Below are the code and all the weights of a small trained network. Each question names an input and a target symbol and asks about switching units off, where a switched-off unit gives its printed mean instead of its output.

import numpy as np


def w(rows, s, z=0):
    codes = np.array(rows[::2]) - 128.0
    scale = np.full(codes.shape[1], s)
    scale[-1] = z or s
    return codes * scale


def norm(h):
    return h / np.sqrt((h * h).mean(-1, keepdims=True) + 1e-5)


def f(y):
    return np.maximum(y, 0)


def softmax(a):
    e = np.exp(a - a.max(-1, keepdims=True))
    return e / e.sum(-1, keepdims=True)


def log_softmax(a):
    a = a - a.max(-1, keepdims=True)
    return a - np.log(np.exp(a).sum(-1, keepdims=True))


def net(x, mask):
    ids = ['βγδεζηθλμξπστφψ'.index(c) for c in x.split()]
    T = len(ids)
    res = E[ids] + P[:T]
    u = 0
    for l in range(2):
        r = norm(res)
        for j in range(3):
            rows = slice(2 * j, 2 * j + 2)
            q, k, v = (r @ M[l][rows].T for M in (Q, K, V))
            z = softmax(np.where(np.tri(T) > 0, q @ k.T / 2**0.5, -1e9)) @ v
            o = O[l][rows]
            res = res + np.where(mask[u + j], z, o[:, -1]) @ o[:, :-1]
        u += 3
        y = f(norm(res) @ A[l][:, :-1].T + A[l][:, -1])
        res = res + np.where(mask[u : u + 16], y, B[l][:, -1]) @ B[l][:, :-1]
        u += 16
    return log_softmax(norm(res)[-1] @ U[:, :-1].T + U[:, -1])


Q, K, V, O, A, B = {}, {}, {}, {}, {}, {}
E = w([
[84,99,95,111,158,127],'β',
[158,127,72,92,128,145],'γ',
[125,71,116,182,146,138],'δ',
[194,165,58,93,115,118],'ε',
[117,150,139,84,84,85],'ζ',
[191,145,74,179,140,50],'η',
[227,117,160,123,152,153],'θ',
[79,115,72,128,144,82],'λ',
[145,105,66,143,56,134],'μ',
[190,165,76,132,165,158],'ξ',
[126,118,56,173,88,178],'π',
[95,233,236,217,124,124],'σ',
[252,138,128,142,125,150],'τ',
[147,100,156,116,92,143],'φ',
[180,108,132,104,197,125],'ψ',
],0.021)
P = w([
[2,115,131,61,150,216],'0',
[131,121,36,143,77,109],'1',
[134,102,62,147,101,94],'2',
[128,107,66,153,118,103],'3',
[120,122,77,144,122,115],'4',
[133,129,70,137,135,103],'5',
[134,150,70,133,152,108],'6',
[110,146,65,136,147,125],'7',
[119,162,58,133,160,123],'8',
[116,161,64,139,174,124],'9',
],0.0079)
Q[0] = w([
[131,147,114,101,115,144],'0.h0',
[148,188,85,112,125,107],'0.h0',
[134,116,142,88,6,69],'0.h1',
[143,126,71,133,149,138],'0.h1',
[84,140,91,73,166,134],'0.h2',
[113,143,128,113,122,118],'0.h2',
],0.013)
K[0] = w([
[109,233,87,135,92,99],'0.h0',
[43,222,215,123,199,176],'0.h0',
[217,22,82,120,89,111],'0.h1',
[133,173,150,231,157,134],'0.h1',
[133,81,43,2,134,139],'0.h2',
[185,145,149,109,140,59],'0.h2',
],0.0073)
V[0] = w([
[85,129,116,38,198,164],'0.h0',
[177,56,28,19,98,48],'0.h0',
[94,238,201,253,155,107],'0.h1',
[217,147,140,92,161,79],'0.h1',
[76,240,99,137,201,18],'0.h2',
[147,84,224,108,90,127],'0.h2',
],0.0053)
O[0] = w([
[116,2,139,111,107,166,173],'0.h0',
[116,48,150,145,36,89,209],'0.h0',
[98,63,119,184,241,137,55],'0.h1',
[182,162,108,130,155,128,150],'0.h1',
[145,87,192,144,168,63,125],'0.h2',
[180,159,155,187,116,245,1],'0.h2',
],0.0071,0.0047)
A[0] = w([
[79,181,148,97,123,119,166],'0.n0',
[61,236,247,168,180,131,167],'0.n1',
[188,122,110,134,144,126,130],'0.n2',
[150,110,117,98,107,136,119],'0.n3',
[104,142,199,173,106,114,118],'0.n4',
[115,152,138,147,78,85,135],'0.n5',
[164,101,101,138,126,100,117],'0.n6',
[148,158,169,171,66,125,116],'0.n7',
[129,180,108,96,88,77,106],'0.n8',
[150,175,122,110,114,121,95],'0.n9',
[83,97,88,111,115,93,146],'0.n10',
[131,90,165,131,123,161,86],'0.n11',
[147,144,88,146,109,142,74],'0.n12',
[84,212,243,210,185,113,253],'0.n13',
[127,99,70,151,84,161,163],'0.n14',
[164,131,143,153,83,84,106],'0.n15',
],0.014,0.007)
B[0] = w([
[157,81,98,182,101,115,148],'0.n0',
[235,7,1,223,108,122,149],'0.n1',
[76,180,133,176,109,140,207],'0.n2',
[108,122,127,168,161,87,189],'0.n3',
[184,92,105,199,225,160,137],'0.n4',
[152,157,150,139,186,157,174],'0.n5',
[101,151,177,126,126,162,215],'0.n6',
[116,158,73,125,180,134,151],'0.n7',
[152,92,185,188,157,126,216],'0.n8',
[135,63,136,154,89,74,162],'0.n9',
[161,202,141,148,121,127,233],'0.n10',
[132,149,168,133,176,123,130],'0.n11',
[111,119,184,122,140,73,173],'0.n12',
[193,27,34,250,146,145,160],'0.n13',
[135,148,159,136,177,90,255],'0.n14',
[58,132,96,89,182,129,174],'0.n15',
],0.0093,0.0095)
Q[1] = w([
[143,156,169,141,120,107],'1.h0',
[133,85,101,26,85,220],'1.h0',
[135,110,96,138,162,152],'1.h1',
[145,179,215,180,168,35],'1.h1',
[181,249,136,218,202,15],'1.h2',
[136,164,163,105,85,124],'1.h2',
],0.015)
K[1] = w([
[96,60,135,103,56,150],'1.h0',
[102,239,198,128,145,64],'1.h0',
[67,132,90,216,172,100],'1.h1',
[167,27,51,114,104,206],'1.h1',
[165,7,56,117,81,199],'1.h2',
[176,207,145,61,140,159],'1.h2',
],0.011)
V[1] = w([
[148,192,65,139,110,124],'1.h0',
[67,111,90,119,93,166],'1.h0',
[163,130,157,110,141,196],'1.h1',
[144,158,132,174,110,160],'1.h1',
[107,186,100,142,250,135],'1.h2',
[86,120,191,195,124,130],'1.h2',
],0.018)
O[1] = w([
[99,209,150,146,151,162,209],'1.h0',
[78,103,175,155,225,80,36],'1.h0',
[177,74,151,142,145,163,74],'1.h1',
[134,142,203,156,92,142,130],'1.h1',
[61,96,66,163,129,235,254],'1.h2',
[95,70,174,152,9,94,80],'1.h2',
],0.015,0.006)
A[1] = w([
[44,195,134,88,119,125,87],'1.n0',
[109,239,65,91,107,45,84],'1.n1',
[219,244,102,73,85,150,124],'1.n2',
[83,146,71,56,91,193,77],'1.n3',
[97,125,153,133,75,60,60],'1.n4',
[104,131,72,68,87,193,24],'1.n5',
[120,175,73,123,109,128,107],'1.n6',
[191,87,89,172,123,128,106],'1.n7',
[150,123,241,175,144,119,2],'1.n8',
[202,146,133,45,126,53,134],'1.n9',
[90,108,140,142,150,170,93],'1.n10',
[108,114,171,154,51,164,204],'1.n11',
[123,186,136,191,119,54,76],'1.n12',
[43,223,131,114,128,223,155],'1.n13',
[151,5,94,155,149,213,50],'1.n14',
[95,72,127,120,236,122,96],'1.n15',
],0.013,0.0045)
B[1] = w([
[155,95,163,75,149,101,164],'1.n0',
[126,180,60,77,116,195,229],'1.n1',
[198,90,45,238,100,184,224],'1.n2',
[182,180,122,153,145,23,173],'1.n3',
[130,129,126,88,194,254,159],'1.n4',
[123,173,99,165,197,27,159],'1.n5',
[46,132,69,128,151,145,177],'1.n6',
[115,136,187,67,95,75,162],'1.n7',
[107,118,141,2,151,223,148],'1.n8',
[101,126,51,202,151,212,217],'1.n9',
[157,77,79,125,69,176,172],'1.n10',
[111,182,172,189,157,68,179],'1.n11',
[59,95,135,51,76,153,195],'1.n12',
[171,86,187,122,196,32,244],'1.n13',
[147,151,115,16,88,225,215],'1.n14',
[168,85,7,114,84,77,170],'1.n15',
],0.009,0.011)
U = w([
[103,13,70,121,151,26,102],'β',
[222,168,113,101,182,41,156],'γ',
[52,45,124,172,81,166,148],'δ',
[167,205,49,124,34,156,74],'ε',
[166,103,151,129,61,58,254],'ζ',
[70,170,96,236,88,46,68],'η',
[185,119,182,81,129,225,147],'θ',
[28,142,75,41,105,103,98],'λ',
[95,215,187,96,104,144,165],'μ',
[103,97,90,138,255,219,67],'ξ',
[46,111,187,197,190,91,158],'π',
[196,37,86,207,154,94,99],'σ',
[180,176,191,238,147,147,105],'τ',
[178,41,187,96,196,112,199],'φ',
[184,33,75,12,129,135,91],'ψ',
],0.012,0.0065)

Each question gives the input, a string of symbols that net reads in full, and the target symbol t.
The units are the heads (2 rows each of Q, K, V and O) and the neurons (one row each of A and B). Each row of codes is followed by its name. A weight is (code - 128) times the scale printed after its matrix; where a second scale follows, it is the last column's (O, A, B and U).
mask holds one flag per unit, layer by layer, with each layer's heads first. A switched-off unit (its flag False) gives its mean, the last column of its rows in O or B, instead of its output. The means were averaged over made-up inputs and are rounded, as every weight is.
A unit's drop is (log p(t) with every unit on - log p(t) with that unit switched off) / (log p(t) with every unit on - log p(t) with every unit switched off).
The circuit of an input: a set's keep is (log p(t) with only the set's units on - log p(t) with every unit switched off) / (log p(t) with every unit on - log p(t) with every unit switched off). Starting from the 12 units with the biggest drops (on a tie, the unit counted first), units are removed one at a time, each time the one whose removal leaves the highest keep (on an exact tie, the one counted first), for as long as the keep stays at least 0.8.
units of the circuit, in order: the units of the circuit, biggest drop first
most important unit: the unit with the biggest drop
top k neurons: the k neurons with the biggest drops, biggest first
top k neurons in layer l: the k neurons of layer l with the biggest drops, biggest first
which heads matter: for each layer, one digit per head in row order, 1 if its drop is at least 0.15 and else 0, layers parted by /
drop when u is switched off: that unit's drop, to one decimal
input ε π ξ ξ ξ, target ε: top 2 neurons in layer 0 : (0.n14; 0.n8)
input ξ δ ζ π π, target ξ: most important unit : 0.n14
input ψ ε λ γ ξ, target ψ: units of the circuit, in order : (1.h0; 0.h0; 1.n14; 0.n14)
input ζ γ ξ ε π τ, target ζ: units of the circuit, in order : (0.n0; 0.n14; 1.h2)
input ψ μ ψ σ π γ η λ, target λ: units of the circuit, in order : (0.n1; 1.h2; 1.n12)
input β γ μ ξ ξ θ ε π ε γ, target β: which heads matter : 100 / 100
input ξ θ σ π, target π: which heads matter : 010 / 010
input φ ξ θ γ ψ γ ε ξ, target φ: which heads matter : 001 / 111
input ε ε δ π γ θ θ, target ε: which heads matter : 010 / 001
input γ γ γ π μ ε ξ π ξ, target γ: which heads matter : 110 / 001
input ε ξ ξ π τ ε ξ λ δ, target ε: which heads matter : 010 / 001
input γ τ ξ ξ ξ ξ δ δ γ, target γ: which heads matter : 110 / 001
input ξ ξ δ ξ ξ τ, target ξ: which heads matter : 100 / 001
input γ ε σ τ γ δ, target δ: units of the circuit, in order : (1.h2)
input ξ σ ξ μ ε δ β β γ, target γ: which heads matter : 010 / 000
input τ ξ λ φ β ξ, target τ: which heads matter : 001 / 110
input ζ η ψ ε ξ σ ε η μ, target μ: which heads matter : 000 / 011
input θ ξ ξ ξ ξ ζ ε ζ ξ, target θ: which heads matter : 001 / 010
input ε δ ξ π μ δ ζ ξ π ξ, target ε: top 2 neurons : (0.n8; 0.n14)
input λ ξ ξ ε ε, target λ: top neuron : (0.n10)
input δ δ η β γ γ σ π, target π: top 2 neurons in layer 1 : (1.n13; 1.n14)
input λ ε λ δ τ ζ, target λ: top 2 neurons in layer 0 : (0.n10; 0.n2)
input ε π μ δ τ, target ε: top 2 neurons : (0.n14; 0.n8)
input ξ ζ δ θ δ φ λ ξ ζ, target ξ: top 2 neurons : (0.n8; 0.n5)
input γ δ ε, target γ: drop when 0.h1 is switched off : 0.5
input γ ξ ε β π ξ ε δ γ ζ, target γ: drop when 1.h2 is switched off : 0.9
input δ ε σ, target σ: drop when 0.n1 is switched off : 0.1
